After every row comes roughly how far along a hidden order it lies, from 0 to 30.
In the rows, 128 means zero.
[109 138 118 143 144  84 134 141 130 133 134 129  89 133 120  93 108 122
 134 123 121 137 148 143 135 133 107 104 127 139 115 116  58 122  99 125
 162 131 131  73 123 118 180 114 114 119 131]
22
[ 91 137 123 120 121 145 108  83 126 166  44  95 188 122 110 119  95 123
 126  98 108 110 175 169 106 124 118 165 187  96 151 113 124 144 149 129
  98 100 135 200 148 135  75 120 200 125 127]
6
[107 139 118 145 143  77 112 122 130 170  85 112 106 136 121  62  79 102
 141 120 115 106 157 162 141 132  80  88 150 129 128 111 114 100  74 129
 173 121 139 118 131 116 180 121 107 121 130]
25
[ 95 134 124 147 138 120 156  97 130 130 103 114 125 125 101 121 112 127
 124 110 120 126 162 156  98 130 127 143 159 113 121 119  51 144 138 126
 125 116 124  95 129 131 102 107 175 128 124]
13
[103 120 117 174 149  70 149 113 130 107 139 126  71 117  95 104  89 102
 135 140 133 104 152 148 121 135 109  80 123 141  96 169  61  76 114 127
 182 131 124  24 119 122 171 116 114 103 122]
30
[112 136 121 109 122 160 130  91 126 171  68 100 205 133 119 129 131 143
 121  90 110 126 157 144  97 122 116 178 179  97 157  92 123 175 136 129
  58 105 125 229 137 137  95 129 178 138 132]
0
[117 138 117  98 120 166 123 120 123 181  67  96 184 126 132 108 121 140
 123  82 105 140 144 157 112 124 100 166 184  98 167  69 170 173 120 127
  69 101 139 246 142 135 143 125 147 145 135]
1
[ 75 132 110 158 142 107 150  67 126 171  22  86 140 135  85  55  55 100
 134 116 105  70 177 170 102 125  69 134 201 118 130 112  76 119 101 127
 139 113 131 141 129 126 163 105 151 142 123]
20
[ 86 135 115 156 146  87 138  89 129 149  93 112 121 138  99  90  96 110
 132 124 118 103 171 155 108 130 102 123 165 121 116 124  35 120 115 129
 147 123 122 100 133 126 140 109 157 121 123]
18
[ 76 116 142 143 129 137  82  88 123 102  86 118 139  93  95 175  95 113
 122 129 123 142 177 183  98 130 167 140 142  82 102 162 101 123 198 129
 125 103 121  84 144 137   1 125 230  96 122]
8
[110 138 119 101 117 157  96 113 122 174  51  97 192 120 130 109 102 129
 126  86 107 132 158 170 123 124 106 162 172  98 162  79 175 157 129 128
  85  96 145 232 149 133 109 125 164 134 134]
4
[106 140 112 116 126 153 157  97 127 175  66 100 181 133 115 101 120 139
 121  84 108 124 153 148  98 122  98 178 191 108 158  74 105 169 114 126
  73 111 132 200 136 134 142 115 154 149 130]
4
[ 92 136 115 166 153  76 170  84 133 160  90 108 113 149  94  66  90 104
 137 126 117  87 168 156 105 129  79 106 169 130 117 125  43 109  88 130
 150 128 122 103 122 122 171 114 122 127 123]
24
[108 145 100 131 135 135 185 105 128 171  70  96 140 138 110  59 117 132
 126  91 108 101 140 136 109 122  69 163 193 146 146  56  55 164  86 119
 116 123 137 156 127 124 230  95 105 173 130]
15
[ 93 121 121 168 145  77 125 123 128 103 120 128  66 111  98 114  79  98
 135 145 130 119 161 164 132 136 120  88 124 128  94 170  67  75 134 127
 183 129 127  27 127 124 144 115 137  99 123]
28
[ 85 123 128 161 144  84 114 116 127 100 119 131  85 112  98 123  90 110
 131 143 126 137 165 171 122 136 136 102 124 113  95 165  41  98 158 127
 167 124 122  24 130 127 107 113 169 100 124]
20
[114 141 115 150 146  82 135 127 132 162 108 119 100 142 121  71 103 112
 138 113 117 116 152 148 135 131  85 106 140 139 125 108  87 114  76 128
 161 127 134 107 125 116 189 117 106 125 130]
23
[ 93 128 135 143 139 112 120 132 127 108 116 130  92 105 107 137 113 120
 126 124 124 156 156 170 121 133 142 114 129 111 109 133  82 127 154 126
 155 116 129  51 129 129  87 114 174 107 128]
15
[113 125 144 105 118 164  92 137 125 107 125 126 134  94 132 187 145 141
 120 116 120 169 140 147 119 128 172 158 120  98 128 120 122 160 184 121
 106 112 134 108 137 130  35 124 188 121 133]
5
[ 92 140 103 144 137 126 178  84 128 170  49  89 137 134  96  51  85 121
 130 101 105  86 159 154 106 124  61 153 204 136 141  86  66 144  91 122
 124 120 134 146 128 124 204  99 124 166 127]
18
[107 143 104 133 133 134 198  87 133 161  93 104 154 146 106  91 135 147
 121  93 114 104 151 127  87 122 101 181 195 133 142  84  18 171 114 122
  93 126 125 153 126 131 173  98 149 157 127]
10
